Below are the code and all the weights of a small trained network. Each question names an input and a target symbol and asks about switching units off, where a switched-off unit gives its printed mean instead of its output.

import numpy as np


def w(rows, s, z=0):
    codes = np.array(rows[::2]) - 128.0
    scale = np.full(codes.shape[1], s)
    scale[-1] = z or s
    return codes * scale


def norm(h):
    return h / np.sqrt((h * h).mean(-1, keepdims=True) + 1e-5)


def softmax(a):
    e = np.exp(a - a.max(-1, keepdims=True))
    return e / e.sum(-1, keepdims=True)


def log_softmax(a):
    a = a - a.max(-1, keepdims=True)
    return a - np.log(np.exp(a).sum(-1, keepdims=True))


def net(x, mask):
    ids = ['ΘΠΨαστ'.index(c) for c in x.split()]
    T = len(ids)
    res = E[ids] + P[:T]
    u = 0
    for l in range(2):
        r = norm(res)
        for j in range(3):
            rows = slice(2 * j, 2 * j + 2)
            q, k, v = (r @ M[l][rows].T for M in (Q, K, V))
            z = softmax(np.where(np.tri(T) > 0, q @ k.T / 2**0.5, -1e9)) @ v
            o = O[l][rows]
            res = res + np.where(mask[u + j], z, o[:, -1]) @ o[:, :-1]
        u += 3
    return log_softmax(norm(res)[-1] @ U[:, :-1].T + U[:, -1])


Q, K, V, O = {}, {}, {}, {}
E = w([
[231,133,2],'Θ',
[74,166,103],'Π',
[141,142,98],'Ψ',
[104,181,97],'α',
[199,96,116],'σ',
[92,163,212],'τ',
],0.0073)
P = w([
[253,65,225],'0',
[5,181,107],'1',
[15,178,132],'2',
[36,181,124],'3',
[50,195,116],'4',
[70,197,103],'5',
[86,198,97],'6',
[92,200,97],'7',
[91,207,103],'8',
],0.0033)
Q[0] = w([
[190,141,79],'0.h0',
[156,159,254],'0.h0',
[83,144,176],'0.h1',
[115,191,65],'0.h1',
[131,119,26],'0.h2',
[9,96,37],'0.h2',
],0.0091)
K[0] = w([
[96,105,87],'0.h0',
[180,123,212],'0.h0',
[62,138,198],'0.h1',
[174,93,234],'0.h1',
[107,98,205],'0.h2',
[6,200,162],'0.h2',
],0.011)
V[0] = w([
[138,107,170],'0.h0',
[193,156,210],'0.h0',
[254,150,168],'0.h1',
[171,201,92],'0.h1',
[232,68,12],'0.h2',
[80,145,125],'0.h2',
],0.0055)
O[0] = w([
[117,19,92,79],'0.h0',
[128,33,10,88],'0.h0',
[150,189,254,252],'0.h1',
[149,158,125,181],'0.h1',
[49,152,73,46],'0.h2',
[144,114,112,164],'0.h2',
],0.0037,0.0038)
Q[1] = w([
[71,114,121],'1.h0',
[12,197,119],'1.h0',
[184,73,170],'1.h1',
[156,88,201],'1.h1',
[144,221,179],'1.h2',
[115,225,189],'1.h2',
],0.011)
K[1] = w([
[56,139,80],'1.h0',
[60,148,133],'1.h0',
[75,120,172],'1.h1',
[7,136,138],'1.h1',
[131,15,98],'1.h2',
[172,40,142],'1.h2',
],0.013)
V[1] = w([
[221,138,100],'1.h0',
[97,64,104],'1.h0',
[157,111,53],'1.h1',
[154,104,39],'1.h1',
[120,254,106],'1.h2',
[85,157,247],'1.h2',
],0.0095)
O[1] = w([
[109,170,158,130],'1.h0',
[155,100,99,1],'1.h0',
[222,148,159,100],'1.h1',
[190,157,166,79],'1.h1',
[89,123,254,57],'1.h2',
[86,18,134,147],'1.h2',
],0.0096,0.0051)
U = w([
[194,162,189,153],'Θ',
[193,85,95,96],'Π',
[9,175,104,115],'Ψ',
[71,101,215,51],'α',
[177,105,106,54],'σ',
[133,14,113,253],'τ',
],0.011,0.0043)

Each question gives the input, a string of symbols that net reads in full, and the target symbol t.
The units are the heads (2 rows each of Q, K, V and O). Each row of codes is followed by its name. A weight is (code - 128) times the scale printed after its matrix; where a second scale follows, it is the last column's (O and U).
mask holds one flag per head, layer by layer. A switched-off head (its flag False) gives its mean, the last column of its rows in O, instead of its output. The means were averaged over made-up inputs and are rounded, as every weight is.
A unit's drop is (log p(t) with every unit on - log p(t) with that unit switched off) / (log p(t) with every unit on - log p(t) with every unit switched off).
The circuit of an input: a set's keep is (log p(t) with only the set's units on - log p(t) with every unit switched off) / (log p(t) with every unit on - log p(t) with every unit switched off). Starting from all 6 units, units are removed one at a time, each time the one whose removal leaves the highest keep (on an exact tie, the one counted first), for as long as the keep stays at least 0.8.
units of the circuit, in order: the units of the circuit, biggest drop first
most important unit: the unit with the biggest drop
which heads matter: for each layer, one digit per head in row order, 1 if its drop is at least 0.15 and else 0, layers parted by /
drop when u is switched off: that unit's drop, to one decimal
input Ψ σ α Ψ τ Ψ Ψ τ Θ, target Ψ: units of the circuit, in order : (0.h1 1.h1 0.h0 1.h2)
input Ψ Π Ψ Π τ Ψ Θ, target Ψ: which heads matter : 111 / 011
input τ σ σ Θ Π, target τ: which heads matter : 100 / 001
input Π Ψ α α τ, target τ: units of the circuit, in order : (0.h1 1.h0 0.h0)
input α Θ α, target α: units of the circuit, in order : (0.h1 1.h2)
input τ Π Ψ Π σ, target τ: which heads matter : 000 / 001
input Θ Θ α, target Θ: which heads matter : 000 / 010
input τ Ψ Θ Ψ, target τ: which heads matter : 100 / 001
input Θ τ σ τ, target Θ: most important unit : 0.h2
input α Π α, target α: which heads matter : 011 / 001
input Π Ψ α Θ Π Ψ τ, target Π: which heads matter : 110 / 110
input Ψ α Ψ Π Ψ Θ σ, target Ψ: which heads matter : 110 / 000
input τ τ Θ, target τ: which heads matter : 101 / 001
input τ Ψ Θ Ψ Ψ τ Ψ, target τ: most important unit : 1.h2
input Θ Ψ Θ τ Θ Ψ τ, target Θ: which heads matter : 001 / 011
input τ σ τ Θ τ Ψ α, target τ: units of the circuit, in order : (0.h0 1.h2)
input τ α Θ α, target τ: units of the circuit, in order : (1.h2 0.h0)
input α Ψ Ψ α Ψ Π σ, target Ψ: drop when 1.h1 is switched off : 0.4
input Θ τ Ψ Θ τ Θ Ψ, target Θ: drop when 0.h1 is switched off : 0.2
input τ Π Π, target τ: units of the circuit, in order : (1.h2)
